Below is a small trained network, with its code and all its weights. Each question gives an input and a class and asks what happens when units are switched off, that is, made to give their printed mean instead of their output.

import numpy as np


def w(rows, s, z=0):
    codes = np.array(rows[::2]) - 128.0
    scale = np.full(codes.shape[1], s)
    scale[-1] = z or s
    return codes * scale


def f(y):
    return np.maximum(y, 0)


def log_softmax(a):
    a = a - a.max(-1, keepdims=True)
    return a - np.log(np.exp(a).sum(-1, keepdims=True))


def net(x, mask):
    res = np.array(x, float).reshape(1, 5) / 4 @ E
    y = f(res @ A[0][:, :-1].T + A[0][:, -1])
    res = res + np.where(mask, y, B[0][:, -1]) @ B[0][:, :-1]
    return log_softmax(res[-1] @ U[:, :-1].T + U[:, -1])


A, B = {}, {}
E = w([
[55,133,255,173,146,238,77,202,73,32,123,110],'x0',
[22,189,147,40,72,160,111,98,120,51,152,128],'x1',
[176,62,89,143,208,106,217,223,133,58,84,67],'x2',
[67,211,218,86,183,14,251,66,192,72,99,132],'x3',
[196,141,92,153,190,135,183,59,9,62,168,147],'x4',
],0.01)
A[0] = w([
[76,134,112,90,67,105,71,179,174,140,133,60,53],'n0',
[198,51,51,200,183,56,196,116,89,128,158,156,62],'n1',
[219,139,143,179,211,158,213,196,72,29,129,107,148],'n2',
[84,130,215,161,143,58,137,69,199,164,88,121,76],'n3',
[137,148,135,140,113,254,81,165,68,128,174,172,154],'n4',
[158,125,98,121,83,93,109,26,151,203,154,188,102],'n5',
[171,97,166,152,230,136,164,178,75,64,39,148,123],'n6',
[130,117,90,167,103,124,86,55,132,205,111,198,104],'n7',
[95,161,155,64,147,190,63,32,52,52,208,132,1],'n8',
[107,164,152,155,124,178,28,81,65,94,208,202,172],'n9',
[203,75,47,162,200,54,161,108,118,152,108,145,155],'n10',
[161,123,188,202,172,75,184,92,161,169,43,160,111],'n11',
[85,135,172,119,136,96,145,137,218,113,74,151,166],'n12',
[132,152,174,145,152,113,97,175,163,172,104,175,12],'n13',
[168,141,94,118,89,68,109,31,95,243,139,196,158],'n14',
[74,196,177,109,171,128,152,85,133,85,139,162,43],'n15',
[197,44,19,178,138,208,70,190,151,191,125,97,153],'n16',
[120,107,120,149,137,219,38,95,26,153,145,140,50],'n17',
],0.0094,0.0053)
B[0] = w([
[110,43,93,118,66,139,184,164,117,131,54,180,169],'n0',
[120,101,113,21,147,168,168,69,114,138,82,31,223],'n1',
[37,85,34,122,154,82,146,13,119,48,71,96,219],'n2',
[150,179,120,54,163,209,92,132,206,196,147,97,179],'n3',
[172,73,132,178,97,45,131,159,65,154,129,154,191],'n4',
[125,254,124,191,88,46,106,85,156,111,203,195,196],'n5',
[106,99,85,190,124,61,111,60,98,108,198,124,196],'n6',
[165,164,160,153,100,145,122,61,166,125,167,165,185],'n7',
[97,75,82,122,107,127,186,126,41,86,48,83,173],'n8',
[108,20,44,157,147,114,80,151,77,113,144,141,191],'n9',
[182,95,114,46,151,187,166,82,176,140,112,56,232],'n10',
[122,86,143,89,238,181,96,102,177,113,162,57,187],'n11',
[62,113,207,82,150,144,131,133,213,152,155,133,179],'n12',
[172,146,156,80,151,140,148,149,198,96,168,103,147],'n13',
[171,206,110,175,47,66,128,21,110,158,179,176,215],'n14',
[160,64,159,92,110,107,141,171,108,156,149,88,170],'n15',
[196,51,54,140,130,137,113,194,54,230,146,66,251],'n16',
[169,117,115,161,74,77,41,149,57,123,130,168,183],'n17',
],0.0096,0.024)
U = w([
[103,127,123,233,108,112,92,83,103,81,159,187,134],'0',
[172,65,122,175,122,147,93,236,80,191,134,116,152],'1',
[132,112,164,133,211,127,122,127,185,144,156,122,108],'2',
[85,163,201,120,78,142,113,176,192,144,136,202,119],'3',
[198,158,127,145,110,114,126,88,146,197,177,145,109],'4',
[83,95,126,98,147,157,172,100,129,82,81,108,154],'5',
[213,253,90,203,214,214,54,188,128,23,16,206,2],'6',
],0.014)

Each question gives the input, the list of numbers given to net, and the class t.
The units are the neurons (one row each of A and B). Each row of codes is followed by its name. A weight is (code - 128) times the scale printed after its matrix; where a second scale follows, it is the last column's (A, B and U).
mask holds one flag per neuron, in row order. A switched-off neuron (its flag False) gives its mean, the last column of its row in B, instead of its output. The means were averaged over made-up inputs and are rounded, as every weight is.
A unit's drop is (log p(t) with every unit on - log p(t) with that unit switched off) / (log p(t) with every unit on - log p(t) with every unit switched off).
The circuit of an input: a set's keep is (log p(t) with only the set's units on - log p(t) with every unit switched off) / (log p(t) with every unit on - log p(t) with every unit switched off). Starting from the 12 units with the biggest drops (on a tie, the unit counted first), units are removed one at a time, each time the one whose removal leaves the highest keep (on an exact tie, the one counted first), for as long as the keep stays at least 0.8.
units of the circuit, in order: the units of the circuit, biggest drop first
k most important neurons: the k neurons with the biggest drops, biggest first
drop when u is switched off: that unit's drop, to one decimal
input [-3,7,-3,5,6], class 0: most important neuron -> (n1)
input [3,1,-8,6,6], class 1: units of the circuit, in order -> (n15 n9)
input [2,6,-7,4,-1], class 5: 2 most important neurons -> (n16 n8)
input [-3,2,6,-5,4], class 5: 2 most important neurons -> (n2 n1)
input [7,-5,5,-4,5], class 0: 2 most important neurons -> (n2 n6)
input [-2,7,-3,-4,-6], class 0: 2 most important neurons -> (n16 n10)
input [5,-2,2,8,0], class 2: 2 most important neurons -> (n1 n3)
input [2,4,-6,0,1], class 0: 2 most important neurons -> (n16 n10)
input [2,4,-1,-2,4], class 1: 4 most important neurons -> (n14 n5 n6 n2)
input [7,0,5,-5,5], class 0: 2 most important neurons -> (n2 n6)
input [3,-2,-8,6,6], class 0: 4 most important neurons -> (n16 n1 n10 n9)
input [0,-7,8,-7,7], class 5: 2 most important neurons -> (n2 n1)
input [-1,-8,4,-4,7], class 5: drop when n2 is switched off -> 0.1
input [1,-3,-2,8,-7], class 2: units of the circuit, in order -> (n11)
input [-7,3,5,-5,-6], class 1: drop when n16 is switched off -> 0.9
input [5,-6,-8,0,3], class 0: drop when n16 is switched off -> 1.0
